Each row has a name. Each question is about the rows just above it.

[109 103 125 141 121 123 115 112 120  78 127 110 136 133 119 105  71 116
 128  83  81  44 104 145 109 119 130  74] : <115>
[143 141 154 131 145 147 135 130 141 163 129 135 128 138 152 155 178 130
 127 156 171 198 146 113 152 138 132 182] : <17>
[149 154 121 112 131 139 124 142 128 124 128 146 124 117 129 155 192 139
 129 173 182 124 155 108 145 141 124 192] : <102>
[114 102 124 143 130 143 111 105 113  79 129 107 145 130 119 114 130 107
 130  81  96  57 111 141 112 124 131  93] : <114>
[107 104 131 140 124 111 124 117 131  81 127 112 128 136 126 102  61 120
 126  86  70  36  99 147 114 113 131  59] : <90>
[146 145 136 123 136 154 134 131 128 169 127 138 132 126 138 160 192 131
 128 163 185 214 155 108 148 142 126 199] : <31>
[106  98 137 143 125 121 121 108 129  75 126 108 132 138 129 108  63 114
 123  79  74  36 121 144 116 113 131 121] : <59>
The row with [114 102 124 143 130 143 111 105 113  79 129 107 145 130 119 114 130 107
 130  81  96  57 111 141 112 124 131  93] is => <114>
The row with [143 141 154 131 145 147 135 130 141 163 129 135 128 138 152 155 178 130
 127 156 171 198 146 113 152 138 132 182] is => <17>
Whose row is [146 145 136 123 136 154 134 131 128 169 127 138 132 126 138 160 192 131
 128 163 185 214 155 108 148 142 126 199]? => <31>
Whose row is [149 154 121 112 131 139 124 142 128 124 128 146 124 117 129 155 192 139
 129 173 182 124 155 108 145 141 124 192]? => <102>
Whose row is [109 103 125 141 121 123 115 112 120  78 127 110 136 133 119 105  71 116
 128  83  81  44 104 145 109 119 130  74]? => <115>

[ 89 183 157  94  78  94 174 106  78 109]  <108>
[ 95 165 148  93  93 109 165 114  63 114]  <49>
[ 89 183 157  94  78  94 174 157 196 132]  <64>
[168 183 157  94  78  94 174 106  78 104]  <38>
[104 140 151 113 114 110 148 108  71 136]  <98>
[ 94 183 157  94  78  94 174 174  94 104]  <149>
Whose row is [ 94 183 157  94  78  94 174 174  94 104]? => <149>
Whose row is [ 95 165 148  93  93 109 165 114  63 114]? => <49>

[126 155 143 138 117 126 111 152 164 118 116 170 140 118 111 146 144 141
 108 112  99 153 116 187  84 126 123 106 166 157] -> <129>
[ 49 155 143 138 117 126 111 152 164 118 116 170 140 118 111 146 144 141
 108 112  99 153 116 187  84 155 123 135 122 172] -> <119>
[ 49 155 143 138 117 126 111 152 164 118 116 170 140 126 111 146 144 141
 108 112  99 153 116 187  84 155 126 126 166 124] -> <14>
Whose row is [126 155 143 138 117 126 111 152 164 118 116 170 140 118 111 146 144 141
 108 112  99 153 116 187  84 126 123 106 166 157]? => <129>
Whose row is [ 49 155 143 138 117 126 111 152 164 118 116 170 140 126 111 146 144 141
 108 112  99 153 116 187  84 155 126 126 166 124]? => <14>

[152 152 152 139]  <48>
[156 158 159 156]  <62>
[127  87 181 171]  <117>
[142 128 130 201]  <143>
[176 176 176 182]  <15>
[113 113  91 113]  <67>
Which value appears more than once in <15>? => [176]
Which value appears more than once in <67>? => [113]
The value that <62> holds more than once: => [156]
Repeated in <48>: => [152]
Whose row is [156 158 159 156]? => <62>
Whose row is [176 176 176 182]? => <15>

[114 126 126 128 145 108 150 127 106 109 125 129 125 138 138] : <24>
[144 125 127 121 126 203 150 128 137 150 127 151 150 150 127] : <148>
[140 121 149 120 124  98 110 139 123 122 135 128 127 131 117] : <74>
[140 121 149 120 145  98 110 139 123 122 135 128 127 131 117] : <91>
[121 136 134 123 107 113 150  96 173 146 152 141 130 139 140] : <11>
[144 154 135 133 116 127 163 127 101 136 138 139 134 127 116] : <25>
[126 127 131 142 139  94 167  94 116 101 162 106  94 128 108] : <30>
[137 137 133 120 113 119 131  97 101 139 173 129 130 119 128] : <112>
[120 110 125 163 115 119 112 146 106 131 130 132 137 104 138] : <44>
[144 101 135 133 116 101 163 127 101 136 126 121 101 133 143] : <171>
Which row holds [140 121 149 120 145  98 110 139 123 122 135 128 127 131 117]? => <91>
Repeated in <30>: => [94]
The row with [126 127 131 142 139  94 167  94 116 101 162 106  94 128 108] is => <30>

[106 106 220 106 106 195]  <144>
[ 52 103 110  39  41 111]  <134>
[156 204  96  70 215  83]  <57>
[166  66 143 143 135 192]  <85>
[152 152 192 117 199 174]  <168>
[198 179 108 172 180 202]  <66>
[ 67  99 171  99  99  84]  <42>
[177 143 153 189 122 143]  <45>
[110 120 110 142  38 162]  <2>
[213 199 211 199 196 118]  <4>
[133  67  92 102 115 218]  <53>
Which value appears more than once in <4>? => [199]
Repeated in <42>: => [99]
Which value appears more than once in <144>? => [106]
The value that <85> holds more than once: => [143]
Repeated in <45>: => [143]
Repeated in <168>: => [152]
Which value appears more than once in <2>? => [110]

